Each row has a class, written as a number after it.
[-22 -11  31  39   1  54 -32  23 -44   9  -6 -19   3  16 -17  13   5   4
   6 -22  -8   6 -44  19 -30 -20  20  14 -10  52 -22  20 -17 -31 -29] : 6
[ -2   1  -5  11  18  32  21 -14 -17 -29 -33   7   0 -52  -6   1 -31  37
 -36 -18  -8 -20 -14  24  14 -31   4 -28  13 -23 -47  -4  17 -12  -6] : 0
[ 15  -8   9  24 -17   1   9 -10 -18 -15  -2  -5  -9 -18  27  17  -6   7
  -5  10  -8 -18 -12  -8  24  14  11 -23  35  -4  22 -12  26  -1 -13] : 0
[ -8  24  -4  -8   6  15   9   4 -12   9   4   4 -11 -10 -15  -3  -1  13
  -5 -19  -5 -17  -7  -4 -14 -10  -1  -8   6  -4  -9  12  -3 -17   6] : 9
[ 44  14 -19 -20   0 -13   2 -55  50  -9   3  16  42 -45  -4 -19  -6 -13
 -15   7  48 -36 -46  92   4  32   2   7   6  16  89  13  37  41 -35] : 3
[ -1 -15   6 -13   5   4 -12  21   0   3  -4   5  28  -5  11  19  20  11
  28 -10  -7  -6   0   6  -3  34 -10   7  28   6  -1 -23   5  -7 -12] : 8
[ 28   3 -33  18  14  -3  44 -26  10   7 -16 -39  22 -43  34  20 -13  13
  -4   5  -6 -27  11  50   5 -37  29 -36 -13  -4   3 -16   0 -62   0] : 1
[ 16   1  12  15 -11 -31 -26  14  11   4  26   1   4  16 -22 -17  11 -41
   5 -12  -2 -20  -2  -1 -36  20   2  -4 -23  -1  68  11 -37  -9 -39] : 5
[  8  -1 -10   0  15 -10  14  12 -23   2 -19 -23  20 -13 -12  16   6   1
   9  -1   0  -3  11  25 -18 -27   9 -34  32   1 -20 -44   2 -19 -21] : 4
[-17  14 -17   8  10  -5 -25   1 -22  18  18 -24   4 -11 -27  34  -5 -20
  -8   3 -19  14   5  27 -20 -19   6 -14  -7  -3  -6  -9 -16 -18   1] : 2
[  7 -24   6  34 -10   5  16  35 -17 -13 -11   0  -4 -17  19 -17 -11   8
   5 -27 -16  -5  -7  21   5   6 -14 -20  15 -17 -25  -9 -10 -11   3] : 8
[ 29   8  25  -2 -21 -29   1 -23 -16  -6  22  10 -38  12 -25 -15   7 -36
   3  17  46 -15 -19  21  -5  45   1  30 -43  11  27  54 -15  32  -9] : 6
[-19  11  -3  25  16  23   8   0  12   5   4  17   6 -50  40  33 -22  -3
 -10 -13 -11  -9 -12  19   0  -1  -1 -20  15 -20   0   0  24   0   3] : 5
[-37 -21  40  15   5  14 -50 -30   3  25  10   3 -13 -36  -3  43   5  -6
  -9 -12 -17  -8 -31  -2  27  32 -13  -5  13  24  17  30  36   3   6] : 3
[ 18  -6  22  18 -20   2  -1  -4 -21   9  -5 -12 -10  19  50  20   0   3
  23  -4 -25  30 -29  -8   8  15  12 -13  23   8  -3 -24   7  -4   8] : 5
[-36   7 -26 -31  14 -18  47  29 -21  40  42 -15  31 -53   7 -25  17 -23
  27 -24  25   2 -36  33  26   3 -16  -5  36   2  38  14 -17 -31  29] : 9
[  9   2   6  21   6   0  -7   2 -33 -15 -14  -6 -19 -15   7  22   6   4
  -9  21   0  -1  -8  12   4   6   2 -14  21  -8  -3 -10  20  -8 -13] : 0
[  6 -32  -2  27 -28  30  11  23 -61 -36 -38 -12 -43  77  35 -31  47  -2
  26   2  15  45  25 -39   0   6   0 -26   9  -2  -2 -60  22 -26  16] : 1
[ 22 -32  21  22 -26  22 -21  16 -28  17 -11  -7  -4  23  31  19  -5 -19
  12  -7 -15  -3 -42  -6   6  15  -3  17   8  -5  -1  15  18 -50  -2] : 8
[ 33 -14  -2  -8   4  41 -29 -10  -3  17 -16  -9 -10  16  -1  27  18 -25
 -17  25  37 -13 -21   4  15 -10   8 -16  30  20 -11  31  51 -32 -13] : 1
[-43  -7  -3  20  26   2 -14  27  17  26   4 -33   3 -36  13  45  -9  11
   7   0 -28 -13  -5  12  11 -36   8  22  24  27  -9  12  -6 -31  -1] : 4
[ 18   6 -10  26  -1  10  -5  19  -8   3 -15 -23 -19  10  32  17  -6   4
  15  10  -6   0 -19  28 -13  11  15  28 -19  18 -19   2 -16  -8  -6] : 6
[ -2 -27  -4  36  40   4   5  11   7   5 -15  18 -24 -39  91  45   6 -22
 -12  26  20   5  37  14  38  11 -15  11  64  -8  -4  21  51  -4   7] : 8
[-10 -41  28  29 -35  -1   4  17  -5 -16  -9  28 -16 -15   2 -28 -18 -27
 -27 -38  -4  -5  -7   9   3  -5  -1 -14  -6 -17   1 -11  33  -9  -6] : 7
[  2 -11   2  12 -15 -21  -7  33   1 -13 -35  -3  18 -16  23  -5 -31 -20
  -9  -3 -36 -13 -22 -20  -9  22 -15   1   3  15  -3 -16  -3   8 -10] : 7
[ 39  -8  18  31  -9 -10   7 -44   8 -21   3  -6 -39   5  -4  -1  -6   8
 -11  -5 -21   5 -15  41  13  29  25 -50  15  20  34 -18  47  18   2] : 5
[  6 -36  -3  13 -17   7 -24   1   0 -11 -16 -16 -17   5 -25   4   2  14
 -18   0 -14  -3  -1  -5  20   8   3 -39  37  -9  -7 -29  37  -7  -7] : 0
[ 11 -19  41  -1 -26  12 -33  28 -51   8 -31  -9  -8  18   7  16  16 -20
  11   5 -10  24 -18 -19  -1  19  -6  -9  34  21 -47 -19  20 -14   6] : 7
[-17  -4   6   6  13  -6  -7  -1 -16  -5  -4  -8   4 -20 -12   6  -7  -4
 -18 -38 -20 -13 -41  11   3   3   2 -25  12  19   9 -20  18  -2 -25] : 3
[-23  -2   4 -24  17  20  -9   3 -36  -9  19  10  35 -22 -45  -3  11   9
  -6 -19   1  20   8  12 -16 -18   7 -11   9 -12 -18  -8 -15 -14 -21] : 2
[-52  18 -18 -24  31  36 -33   1   3  13  -7  -9   6 -68 -18  45 -12  21
 -21   5   8 -30 -19  15  27 -12 -26  21  28  -2 -25  34   9 -13  17] : 0
[-41  40 -32 -39  33  41  17  51 -88   1  16  16  24 -46  20 -28  15 -19
  11 -39  55  -4 -23  -5   5 -13 -53  30   8 -15   7  17 -32  -1  14] : 6
[ -4 -14  -1  14 -20  -8  -2  21  12   5  14 -16  16  -6  -4 -13 -17  -3
  15 -35 -38  -5 -20  25  -1  -1  18 -14   5  26  -2 -14 -57  -7 -16] : 2
[ 37 -14  16  19 -15  15  -8  -5 -24   2 -14  -8 -24  12  24   7 -10 -14
  -3   3   6 -13 -33   2   8  20  12   8   2  22  -9  29   6  -8 -16] : 6
[-22   2 -21  -7  14  -5  24   1  -5 -10 -14  -9  42 -39  -5  13 -15  22
  -6   7  -3   8 -14  20  -2 -16   4 -10   6 -25 -27 -31  -1   1  -4] : 0
[ 20  -8  18  38 -17 -26   3  19  -7   0   0 -11 -11 -17  28  19  -3 -31
   0  20 -14  -3  -3  22  -3  19  17  -8   5   7  15  -8  25 -15  -5] : 7
[-20 -36   8  16   3  -3 -31  12 -21  22  14  -2   5 -20   9  28  -6 -25
  -6  -8 -33  25 -15  16   7   2   2 -10  10  -8  -1  -3   7 -34 -10] : 2
[ -9 -35 -19  51 -25 -80  73  -5  11   3  11 -14 -39 -11  41  -9 -40 -37
 -20 -46  -3  -2  -5  67  12 -20  28 -37 -25 -10   5 -51   0  12  -7] : 6
[-17  -6  -4   5  17  25 -10   9 -20   6  29   7  23 -49  -6   3 -10  -8
 -15 -19 -10   5 -17  24  14 -14  -2 -20  29   3   7  18   4  -8  -8] : 2
[-41  -3  23  16  17  17  -9 -31 -43  27 -25   3   3 -52  41  49 -21   8
  -8 -55 -39   6 -42  27   9 -15 -14 -26 -11  -2 -30 -34  24 -27  15] : 3
[-39  55 -48  39  82  14  70  81  38  37  61   5  45 -70  49  14   6   9
  65 -11 -78 -11  27 -27 -27  38  13 -34 -53 -29  -8 -20 -34 -30  55] : 9
[-12 -11  25  35  22 -26  -4  13 -32 -27   5  19 -57  -8 -30  -3  24 -44
 -36   0  21  10  32  51 -20  -2  13  -6 -19  -1  20 -10  55 -22 -13] : 7
[ -5  -4   8 -11  15   5   8   1  13  -9 -11   4   8 -24 -23  -8  -1 -13
 -30   3  28  -2  23  11   8 -25  14  -1  26  15 -35  16  21   8   0] : 7
[ -1 -24  28  30  -4  30 -53  20 -66  36  19  15  18 -40   7   7  -5 -12
 -17  -9 -36  15 -79   1  -9   4 -44 -28  28  -2  54  38  56 -37 -18] : 9
[ 14  39 -10 -36  23  79   0  34 -58  49   2 -35  34 -19  22  20  15 -24
  34   7  28   5 -41 -41  26  -8  -9   2  49 -13 -60  53 -30 -64  46] : 5
[-23  -1   7  18 -10 -12   7  31   0 -12  -5 -32   1  -6 -15  -1  -9   2
   0 -23 -29  -2 -19  30  -3  -8  20 -16  21  54 -10 -38   4   4   0] : 7
[ 21 -15  21  35  -5  24 -19 -15 -12   2 -28  -1 -32  14  18  11   1 -20
  -1   7   5 -14   5   0   6 -12  -1 -11  27  29  13  13  26  -8  -2] : 4
[ 40 -44   0  22 -18 -38  -2  16 -23  -7   5 -24 -32  -1  36 -15 -21   7
 -22 -10 -29   8 -40   4  36  11   7  -3  19   7  19  -3  24  -6 -30] : 6
[ 15  38  25 -10 -34  60 -41 -15 -36  31  -9  -1  -9  54 -51  -3   6 -13
   7 -30   9 -30 -48 -15 -44 -19  -1  -3  -6  37  -4  32 -20 -23   0] : 9
[ 40   3   6  18 -37   3  -8   5 -38 -20  -8 -43  -1  37   3 -21 -17  26
   7  -5 -24  -7 -46 -16  -7  -1  17  18  -5  41  15   6 -35   2 -28] : 6
[-62 -12  38  24  40 110 -62  82 -96  -9  -1 -30  14  27 -42  -1  62  38
  26  13  -4  93 -36 -22 -24 -23  -2  29  43  27 -49  26  -3 -57   2] : 5
[ -4  -2 -12  -2   7  17   6  -5  -8  -8 -28   8   5 -28   0   2  -3  -5
   0 -11  18 -19  12  25  -1 -10 -21 -23  29  -5   1 -21  22   3   2] : 4
[-24  33   5 -17  37  27  -8   3  16  26  16 -13 -19 -66  24  49  19   9
  12 -11  11 -47  16 -17  54  22   0  -6  62  23 -37  39  -8   1  23] : 3
[-18  28  19  -6  31 -13 -50  10 -35   1 -17 -32 -17  28 -39  17  19 -11
   2  -9 -22  -9 -23 -32 -26  12  -3  19 -18  50  -8  11 -45 -10 -20] : 3
[ -1 -22  -9  18 -31   0  14  12 -24   0  10 -22 -14  -3  -2 -11 -22  -8
 -13 -36  -3 -13 -30  11  15  -7   7 -24  10   2  -1 -11   9  -7  -8] : 6
[ 12   5  19  -4  23  11 -29  25  -4  15   1   0   6   8   0  35  23  -5
  27  28   9   3 -21  18 -14  35   0  46   0  16 -22  35  -3 -15  -7] : 8
[ 31 -19   2  -5 -54  13  20   7 -49 -14   4  25   2 -25  30 -35   0 -28
  35 -26   0  -1 -37  25  29  78 -31 -56  35 -23  27 -32   6  16  21] : 2
[-85 -88  75   5   1   2 -37 -23   7  38 -35  13  46 -71  -9  47  20  -4
 -15 -17  40  51   4 114   1 -51   8  12  60  44 -55  -5  28 -26 -28] : 7
[  8 -16   7  23  -2 -21  10  17 -10 -11  -7 -12 -16   2  12   1   6 -24
  -4  13  -8  17   3  23   1  15  21  -5   2  11  10 -29  41 -17   5] : 7
[  0  16 -13  -3  -9  28 -20  12  -2   3  -8  -6  21 -43  19   9  -6  12
   7  -4  14 -45  -3  11   7 -21 -27  12  51  13  37  15  -8   0 -15] : 4
[ -6 -36 -13  54   6 -65 -13  15  21  -5  -7 -12 -41  -7  70  33 -10  12
 -25 -25 -62  20  13  12  13  -1  10 -40  27  -4  24 -90  50  16 -31] : 3
[-17   8   0  25  19  -7  19 -17   2  19   4  13   6 -31   7  20   8  -5
  -5   8  14   8  30  41 -35 -22   8 -14  -3 -18   8   2   8 -15  -5] : 9
[ 53 -25  38  13 -15  26  -5 -28 -12 -13 -32   5 -39  36  43 -19  10  42
  32 -34 -51  37 -28  14  24  45  17 -36  10  32 -19 -49  25   2  26] : 5
[ -3 -14  16  10  -6  -2 -12  22 -36   6 -15 -19   5   3  27  11  10 -18
   7  -8 -20  15 -14   0   3   3   8   2  22  30  11 -33  24 -34   1] : 7
[-11  -3  -1  -3   4  -3   2   7  -1  -5  13  -9  20 -20 -13  15 -10  36
  -7  -4 -31   1 -11 -24   9 -10  13 -10   3 -18 -20 -19   5  -3  -8] : 0
[  4   3   8   9 -31  15 -13  -4   7   8 -28 -12  -3  10  -4 -11 -17  14
   6  -1 -14 -18 -35   3 -18   6  -5  15   8  24  -3  32 -31 -11  -3] : 9
[-34 -16 -16   5   7   3   5  15 -21  11   9   3  19 -38  25  19  -8 -27
   4 -24 -17  10 -11  31   9   5  -5 -25  29  -3   7 -29  -1 -17   0] : 2
